The symbols move the items like this.
* | na fi fu pu
gh | fd tl bd mm
gd | cg mt tl ml
bh | ll pq gn dp
fq | hq bl nt jf
bf | pc zh hz tg
mj | rh tc rc fr
jj | qp hn gt sn
lp | sq rc qz ll
zt | bf rm fb bs
bg | rn sb zt rm
tm | mm jn bn rq
nh | rz ng bq sj
fc | ng bp rn mg
gs | lm zq rt hd
sf | gd bd tb qq
cm | gb dj ch qp
jn | gh tb rq tm
qz | tc ll zl ff
nr | lb rz mh cz
rq | bd tm ls bn
lb | zl gn qm ht
rp | jn sc rh cj
hd | hn gs pm rt
pc | mh bq fc bp
jt | pm mn zj ld
qj | pf zj qh hg
rh | rq cj dz dc
sm | fp jm hn lm
cj | tm rp dc rh
rl | zr nc gm fd
jg | th lq fp zd
gm | pz fd gd mt
sj | nr nh pc bq
fz | zj hq nb mq
br | bs qg th hh
nz | sb fb hf nj
ml | nc gd gh tl
qh | mn hg hq lz
zr | nb nt pz mf
nc | nt cg fd rl
th | nz hh zb tt
fd | mf rl mt gm
rn | sj mg bf zh
jf | fz fq zr nt
ld | fm jt qj zj
zh | bq rn tg bf
hq | ld lz mq fz
sq | sc dz tc tr
bp | ct pc mg fc
ng | cl ct sj nh
jm | zd ch lm sm
ls | qq bn rp sc
sn | ch jj zq gt
bd | mt mm qq sf
fg | zq fm qt pf
qm | pq ht cl gl
ms | rc zl bh pq
pq | lp ms dp bh
tb | tl qq tm jn
tt | nj th lg zb
hn | cm lm sn jj
nt | mq jf mf zr
tl | rl ml mm gh
zj | fg ld hg qj
gb | br lg jg lq
rm | zh bg bs zt
mn | rt qt ld jt
zq | sm gt hd gs
jb | qh nb fq bl
fb | hz bs nj nz
mh | qm cz ng ct
ff | mj qz ms zl
mm | gm gh sf bd
ht | ms lb gl qm
qt | hd pf jt mn
dp | qz bh lb gn
cn | fq pz nc cg
zl | fr ff pq ms
dz | ls dc tr sq
fp | zb zd cm dj
sc | tb ls cj rp
fr | dc mj lp rc
pm | sn rt fg fm
ct | gl mh nh ng
qg | zt hf hh br
bn | sf rq sc ls
hh | fb br tt th
mt | cn gm ml gd
ll | tr lp ff qz
tr | rp sq mj tc
cz | ht nr ct mh
nb | hg mq bl jb
dc | bn rh sq dz
zb | hf tt gb lg
rc | dz fr ll lp
bs | tg zt nz fb
ch | jg qp sm jm
gl | bh qm rz cl
qq | ml sf jn tb
tc | cj tr fr mj
mq | qj fz jb nb
tg | bp bf sb hz
mf | jb zr cn pz
pz | bl mf cg cn
nj | bg nz qg hf
qp | lq cm jm ch
rt | jj hd fm pm
hg | qt qj lz qh
gt | jm sn gs zq
cg | jf cn rl nc
bq | cz sj bp pc
cl | dp gl nr rz
bl | lz jb jf fq
rz | gn cl cz nr
pf | gs fg mn qt
lq | hh gb zd jg
lz | jt qh fz hq
dj | lg fp qp cm
lm | dj sm jj hn
hz | fc tg bg sb
zd | tt jg dj fp
hf | rm nj br qg
mg | nh fc zh rn
fm | gt pm pf fg
sb | mg hz rm bg
gn | ff dp ht lb
lg | qg zb lq gb

In the rows, 64 means zero.

The rows follow the links: the fewer symbols apart two items are, the more alike their rows tend to be.

Each row is also shifted at random along 7 hidden directions that mean nothing.

Some items, each with a row of numbers:
bs: 51	62	60	74	63	55	81	80	61	57	69	83	69	60	73	56	63	65	82	76	70	65	55	70	54	74	74	52	55	69	72	49	76	58	71	74	72	48	51	58	53
ms: 75	59	69	74	74	65	52	66	59	57	72	80	59	71	70	56	53	94	69	60	75	57	63	64	60	67	78	73	53	58	72	59	76	68	75	64	54	49	65	69	62
jb: 74	61	57	52	45	63	62	76	70	74	55	80	59	65	68	81	72	58	84	75	50	64	58	84	54	55	77	63	40	80	64	51	61	67	79	62	55	68	75	62	53
fz: 84	51	62	50	55	66	66	45	59	75	67	56	61	61	45	83	65	75	54	58	60	67	73	50	56	45	66	61	67	56	66	72	51	71	64	49	55	70	74	63	68
mh: 32	61	57	83	67	69	62	63	71	58	47	59	66	60	50	50	58	52	55	60	75	68	56	52	52	37	49	70	66	83	46	81	62	76	66	50	66	71	54	61	68
zh: 60	69	84	73	85	64	69	58	69	57	60	31	60	64	76	45	64	95	57	41	68	75	74	82	90	75	70	56	76	55	72	97	71	52	67	48	25	75	52	64	76
lq: 52	72	65	63	76	53	84	57	60	64	87	71	76	58	62	63	59	65	61	60	68	66	62	69	69	74	65	53	75	47	66	62	73	53	64	79	53	68	55	60	71
cz: 83	64	53	81	62	57	64	61	61	53	87	95	72	64	52	55	57	79	88	66	82	55	62	62	34	57	71	72	45	62	56	34	84	71	76	83	57	50	57	65	46
bf: 86	63	62	76	77	61	73	67	57	56	72	75	65	62	71	49	59	43	56	77	72	63	59	60	70	71	65	55	69	62	73	56	71	58	52	68	81	67	51	62	68
qq: 59	61	75	57	66	69	45	56	63	68	63	77	56	70	68	69	65	81	65	59	61	57	52	67	63	64	79	74	45	55	72	64	67	69	66	58	37	75	77	70	64
zb: 67	70	60	68	64	57	82	69	67	61	62	88	74	58	73	59	63	45	66	74	63	69	59	67	63	60	54	54	41	73	56	42	67	57	60	74	76	71	51	56	60
sj: 63	67	60	81	74	66	66	54	73	59	48	48	68	57	37	50	58	47	53	57	74	68	51	60	58	51	53	67	81	79	50	87	66	73	71	54	56	81	53	61	78
bh: 65	52	59	78	69	69	54	59	60	58	57	63	58	65	42	56	53	64	57	69	77	58	57	48	51	59	70	72	77	71	70	69	68	79	72	54	78	54	63	67	70
rn: 104	67	67	73	82	60	71	49	54	57	83	75	69	60	62	47	60	48	50	66	77	61	48	49	66	74	66	58	74	44	73	62	76	59	43	73	62	80	52	64	72
jj: 80	53	59	60	51	59	84	70	62	67	65	56	65	58	60	76	67	81	73	65	63	74	80	60	56	55	65	50	67	69	65	65	58	62	72	57	72	45	60	57	56
th: 53	72	71	66	72	55	83	58	60	59	88	60	75	62	77	59	64	97	71	51	69	70	89	68	74	76	61	54	64	43	64	55	73	48	60	78	54	54	52	61	57
tg: 106	59	81	75	77	67	69	47	61	59	51	62	61	59	74	43	67	60	40	58	70	72	50	43	73	57	57	52	52	56	71	80	64	59	35	43	53	93	49	60	71
tr: 20	78	73	64	76	68	43	84	66	60	83	69	63	78	101	57	64	83	72	54	63	57	68	86	81	76	68	80	63	50	61	71	74	58	64	78	42	57	73	74	61
qt: 101	74	76	49	57	62	72	61	69	71	58	73	68	66	87	74	74	76	69	61	49	72	81	72	80	73	54	57	28	61	61	39	57	49	54	71	65	71	66	60	54
tt: 83	74	51	70	64	52	88	54	65	61	70	73	79	53	31	63	63	30	73	77	70	62	48	65	48	79	63	56	78	70	61	44	74	64	71	87	81	69	53	58	65
sn: 91	57	72	54	57	57	82	52	53	68	84	54	69	59	68	74	71	104	66	49	68	71	78	46	59	62	66	51	69	37	71	72	63	56	53	61	48	52	61	60	56
jm: 88	60	56	62	60	56	87	61	63	66	66	49	66	56	45	70	67	52	69	71	62	71	71	72	63	71	72	47	85	69	72	66	63	60	73	64	71	62	57	58	68
fd: 55	75	66	53	60	68	51	72	72	71	54	61	65	69	62	75	68	51	68	65	53	58	49	76	68	80	64	76	75	69	62	71	61	68	72	75	66	65	79	69	70
zd: 40	73	66	61	77	55	83	68	63	64	79	70	71	59	75	62	60	51	60	67	61	69	60	80	79	77	67	49	72	55	68	63	70	50	63	76	58	73	54	60	73
gt: 85	62	61	58	48	56	82	71	64	70	60	76	69	56	63	75	72	61	78	71	59	69	53	60	49	63	67	52	55	70	65	57	62	62	66	67	68	59	62	56	53
hh: 57	62	56	72	60	59	84	64	68	61	57	55	72	57	50	62	60	70	68	63	70	74	82	60	58	54	51	55	66	79	52	59	61	64	75	62	80	50	51	56	60
fp: 69	65	67	64	70	60	83	58	72	66	52	50	66	56	57	63	62	65	59	58	59	77	68	77	73	58	63	49	65	73	61	78	61	58	75	51	47	78	54	56	74
nb: 51	58	53	50	53	68	63	75	61	72	68	52	56	68	71	80	70	43	63	79	51	66	90	72	77	63	65	61	76	72	69	56	50	61	61	62	93	59	75	66	64
rl: 53	56	56	56	56	71	55	63	61	73	62	57	67	63	47	83	55	73	45	56	67	61	65	32	50	42	48	78	87	60	50	86	49	81	65	59	81	44	78	67	72
rc: 52	72	71	71	73	71	45	83	77	60	46	69	59	73	84	53	60	69	69	61	60	62	55	89	75	65	67	78	49	80	58	74	69	66	79	61	49	67	68	69	67
fq: 83	59	69	52	47	73	56	68	73	73	40	42	53	69	79	74	81	67	67	62	47	74	88	74	77	49	58	63	45	81	61	69	45	63	59	40	62	76	74	64	56
sm: 65	65	64	60	62	52	87	62	69	69	64	50	67	54	41	73	68	72	81	60	61	70	49	86	55	76	86	48	86	66	73	82	72	61	90	64	34	65	59	57	69
nj: 74	68	77	72	62	60	78	58	72	61	43	58	67	58	67	52	75	74	74	57	64	75	54	67	64	68	63	52	44	72	65	68	69	56	60	54	46	79	49	57	57
mf: 88	53	58	55	47	68	59	43	61	75	59	52	67	57	26	85	66	71	50	51	69	62	48	23	32	35	54	74	85	58	52	93	50	86	61	50	58	64	77	64	69
nr: 50	73	62	79	67	63	60	63	68	55	66	75	67	65	57	47	67	52	80	68	72	58	48	72	53	69	70	69	57	71	61	55	79	66	66	74	55	74	56	66	58
zr: 33	63	67	50	55	69	56	68	63	74	65	57	63	65	72	78	73	61	55	57	57	63	53	51	62	54	59	69	77	54	61	88	54	68	51	59	56	68	77	67	66
lp: 78	66	60	73	74	67	51	55	64	62	63	68	65	63	34	59	54	46	53	64	75	52	29	52	49	68	68	79	89	62	63	81	72	80	70	69	61	70	69	70	81
ml: 50	64	57	58	60	67	51	70	69	72	49	80	63	65	44	80	54	47	62	72	60	55	36	64	50	63	67	78	69	79	60	68	60	81	84	68	74	58	80	67	74
nt: 55	61	68	49	54	67	57	64	59	73	75	66	63	66	76	80	73	78	61	56	59	62	62	50	59	53	63	68	64	47	64	76	57	65	50	61	51	64	76	66	59
dp: 35	57	72	72	80	69	51	63	48	56	82	76	57	71	87	48	59	66	46	67	76	57	61	41	73	71	67	69	67	41	80	64	70	62	37	64	75	62	61	71	67
gm: 63	75	64	51	68	62	54	57	57	71	89	68	70	68	50	79	63	60	63	63	65	48	48	58	60	92	72	78	97	38	71	65	70	68	63	92	66	56	81	73	73
jt: 76	70	72	49	61	60	74	51	70	74	57	61	70	61	54	80	65	82	65	53	53	70	64	71	68	69	62	59	56	60	61	64	59	60	74	67	47	71	69	61	69
bp: 97	60	54	81	71	62	70	65	63	55	70	81	69	61	58	54	48	67	62	66	78	65	71	58	53	46	58	64	55	72	54	53	71	69	74	65	71	55	53	61	62
qp: 75	63	70	57	74	60	81	50	52	69	76	70	68	54	72	60	68	24	33	71	64	68	44	39	75	65	58	45	76	41	76	72	60	53	24	62	71	95	55	59	78
rm: 85	58	71	75	68	63	76	58	63	58	53	48	62	60	65	50	67	72	59	62	71	74	71	54	68	63	62	51	64	66	71	72	64	59	55	47	67	66	49	59	63
pz: 57	69	70	52	52	63	57	61	70	76	61	77	69	61	55	81	71	79	75	50	60	58	22	62	40	59	74	73	61	55	59	87	68	74	74	67	21	72	78	66	63

The symbols that take the first to the second take the third to the fourth, perhaps in another order. What is the fourth?
Answer with the item's name.
52	77	77	68	68	55	80	60	68	60	64	70	73	59	75	53	74	67	76	60	65	68	46	72	65	83	67	52	51	57	69	61	77	51	56	74	43	78	51	59	58
to 34	64	59	71	64	56	83	65	59	61	69	78	74	54	57	59	63	42	62	73	74	64	41	44	49	67	59	53	74	61	65	62	70	63	53	74	81	62	51	58	64
as 66	55	59	60	58	57	86	58	64	69	61	46	68	52	35	75	65	66	65	61	66	72	54	59	50	60	72	49	92	67	68	88	61	68	77	54	55	61	59	57	72
to sm

84	64	57	51	49	58	60	68	57	71	95	90	70	67	65	86	67	89	86	63	65	54	60	60	40	64	75	73	59	45	62	48	71	69	72	87	54	42	80	68	48
to 84	58	51	52	47	66	61	61	59	74	68	65	63	62	46	81	72	35	62	76	60	59	56	45	48	56	62	68	79	65	63	62	54	73	54	67	85	67	76	66	63
as 97	68	67	74	63	58	81	58	66	56	61	31	64	63	53	52	74	71	84	66	67	71	91	77	73	90	69	52	77	72	75	53	70	53	69	67	76	56	50	61	57
to rm

86	64	67	69	64	58	81	48	63	63	63	87	76	55	61	60	62	70	57	57	71	71	51	43	50	47	51	54	37	57	53	56	67	62	52	63	53	77	51	55	60
to 115	61	71	72	64	57	77	56	52	57	77	93	68	61	81	51	70	67	70	72	74	65	58	43	55	69	66	51	34	48	75	35	75	53	37	72	72	68	49	59	48
as 64	66	58	82	67	64	64	54	71	57	55	67	69	59	41	51	58	60	64	58	77	65	50	57	44	46	58	70	62	76	49	72	71	76	72	59	51	73	54	62	65
to lb

69	72	54	57	48	69	53	88	81	71	36	66	63	69	60	77	68	40	81	78	48	61	59	89	63	69	60	76	58	100	53	55	56	73	88	70	86	56	78	66	61
to 46	59	62	49	56	63	65	58	64	75	69	45	60	63	47	84	68	80	70	56	57	65	69	74	60	61	78	63	84	61	68	83	59	68	81	56	41	62	76	65	69
as 77	64	68	48	59	65	66	54	68	75	54	51	59	64	58	78	71	57	61	65	48	69	72	77	77	67	69	59	61	68	70	64	54	60	66	55	56	83	73	63	71
to pm

76	70	69	66	69	58	82	50	67	64	61	75	74	55	60	60	64	56	57	59	66	70	50	57	61	59	55	52	52	60	57	61	66	58	55	66	52	85	52	56	68
to 41	68	66	75	69	60	78	72	70	59	46	41	63	59	57	50	71	45	71	72	64	70	55	79	72	85	72	51	86	80	75	78	69	57	70	60	71	68	50	60	69
as 62	63	66	57	56	58	81	84	65	68	61	74	63	61	91	68	73	57	74	75	53	72	63	77	71	67	68	47	48	70	70	56	61	51	59	63	67	64	59	57	55
to gb

37	62	56	80	68	66	57	73	67	54	60	40	55	70	47	53	61	62	83	75	71	60	84	85	67	84	79	70	89	83	75	60	73	68	88	66	83	44	62	70	64
to 77	63	75	71	80	67	50	52	60	60	74	61	62	68	58	57	54	100	57	46	77	57	57	58	63	68	73	76	75	44	69	83	74	71	70	61	34	59	67	71	73
as 61	73	70	53	64	68	49	75	69	69	61	73	61	74	78	74	64	74	72	65	53	58	65	83	75	79	68	77	54	66	66	55	64	64	76	74	62	57	79	70	64
to pz

62	58	59	77	72	61	74	82	61	55	64	76	62	63	79	52	53	61	63	75	71	68	70	67	68	61	66	55	60	74	69	59	69	60	68	60	81	50	51	60	63
to 108	55	61	81	62	67	59	37	58	54	69	51	62	65	35	51	65	77	67	61	82	61	81	41	48	58	64	70	66	62	65	53	70	73	57	57	72	62	57	67	57
as 86	72	63	50	57	60	71	55	76	76	40	73	66	58	39	80	69	33	71	74	47	65	38	85	60	74	72	59	53	83	65	55	60	65	81	68	56	91	72	60	73
to lm

96	76	74	68	69	61	80	40	68	62	56	45	72	58	56	51	77	46	57	60	63	73	67	58	76	78	51	52	65	60	63	60	63	52	41	65	66	94	50	59	68
to 86	66	69	72	62	57	80	56	63	58	63	68	69	58	59	54	71	70	76	64	71	68	55	57	54	73	68	53	55	61	70	55	73	58	59	67	60	66	50	59	55
as 57	67	54	70	59	75	43	79	70	63	53	71	60	70	69	59	66	25	61	77	62	57	57	62	62	52	52	81	61	84	51	61	58	75	57	65	88	71	71	69	63
to ls

54	68	61	64	73	56	85	57	63	64	75	60	73	56	54	65	57	59	55	61	67	70	65	66	68	65	61	52	81	57	62	70	66	58	68	69	61	68	54	59	75
to 67	64	61	67	69	56	85	47	60	62	78	69	77	55	48	64	56	73	55	55	76	68	65	45	54	56	54	55	71	50	56	64	67	63	61	70	61	63	53	58	68
as 70	63	70	77	72	68	51	64	70	59	43	73	57	66	57	50	62	56	68	70	67	59	35	72	59	72	78	71	54	78	73	68	73	71	73	56	54	76	64	67	68
to qz

104	55	67	74	65	60	80	41	54	58	71	42	67	57	42	55	66	82	59	56	80	70	76	35	56	66	62	53	82	51	72	69	66	63	52	56	71	58	50	61	63
to 36	76	50	79	76	60	69	71	66	54	81	53	71	64	49	50	57	40	72	71	74	59	70	82	67	82	65	68	100	70	60	61	77	64	78	86	78	57	56	67	71
as 41	60	67	73	71	54	77	86	57	55	85	88	66	66	93	56	55	101	85	65	73	65	68	79	62	73	82	53	49	55	75	53	82	53	78	73	52	35	52	60	51
to mh

62	73	72	54	52	57	78	67	74	72	48	65	71	57	63	73	78	62	78	61	54	69	37	72	56	74	67	55	58	68	64	73	64	59	68	68	47	73	64	58	61
to 58	62	64	58	55	64	80	80	70	68	44	38	60	61	77	67	77	48	67	73	50	78	81	77	82	67	59	47	70	85	68	71	51	54	62	51	84	63	58	58	62
as 74	57	71	59	61	75	43	61	65	65	58	51	50	77	79	66	68	88	66	61	57	64	99	74	81	61	68	74	44	67	70	55	56	64	64	49	63	63	75	71	57
to gh

66	67	63	56	55	56	81	84	64	67	64	87	67	60	86	69	75	41	80	83	54	67	47	77	63	76	72	47	48	70	73	47	66	52	59	75	72	67	59	57	53
to 80	53	55	62	62	58	84	73	56	66	72	81	66	57	75	68	60	49	56	78	63	71	70	56	65	51	61	47	56	65	67	52	59	58	55	62	86	60	55	56	62
as 72	64	56	55	52	70	55	73	66	71	59	55	64	69	60	79	66	58	62	67	58	62	77	58	62	60	52	76	75	72	55	64	52	73	67	68	91	48	77	68	63
to zr

62	59	75	73	69	60	77	61	63	58	62	54	64	60	69	52	66	91	68	55	72	72	65	61	65	68	70	51	63	59	73	77	71	57	63	54	48	61	50	59	61
to 60	62	78	74	79	60	74	58	62	59	62	61	64	58	69	49	62	77	56	54	72	68	42	59	67	68	73	53	69	52	75	88	73	59	58	53	36	76	51	61	72
as 69	69	70	54	70	66	48	48	58	70	76	70	63	68	50	73	62	63	57	62	64	51	44	57	63	83	76	76	78	43	75	65	68	69	62	75	55	71	80	73	75
to mt

55	59	61	48	62	65	68	56	58	74	74	54	61	64	58	82	63	59	51	67	56	66	80	62	74	64	65	60	79	55	70	65	53	62	61	62	73	65	74	65	73
to 81	63	53	48	58	59	72	61	55	72	83	87	67	63	56	84	60	42	62	82	57	58	69	64	62	71	69	60	63	58	70	32	60	62	64	82	89	61	73	64	66
as 72	67	61	52	53	59	78	65	64	72	62	86	75	58	64	80	66	57	64	69	59	66	53	50	53	62	53	59	52	63	57	50	58	63	59	76	79	59	66	58	60
to pm

66	46	52	53	47	70	65	69	67	75	46	64	56	62	55	84	61	60	58	72	54	71	79	61	57	32	60	61	51	86	57	63	45	75	75	42	78	61	73	60	64
to 65	56	53	51	56	65	69	62	65	75	53	68	62	60	48	83	60	43	54	76	53	67	66	62	61	51	62	60	63	78	61	58	49	69	72	57	82	69	73	60	72
as 48	68	69	53	57	60	80	69	65	69	65	36	67	63	72	72	75	76	69	57	56	73	81	68	77	78	59	53	84	59	68	76	57	53	60	64	69	53	63	61	62
to sn

77	68	75	48	55	71	55	68	67	72	60	41	54	73	94	70	87	62	67	63	45	70	90	78	91	70	62	63	54	62	70	63	51	52	43	55	62	80	74	67	57
to 42	61	74	49	54	74	55	69	71	77	37	55	54	65	86	72	81	45	51	63	45	72	52	64	76	47	58	61	49	73	63	86	45	63	44	39	53	94	74	62	67
as 75	71	74	49	61	61	75	53	64	72	68	53	72	63	70	77	70	83	60	51	56	71	79	59	75	74	53	58	64	48	62	63	57	54	55	70	62	63	67	62	64
to fg

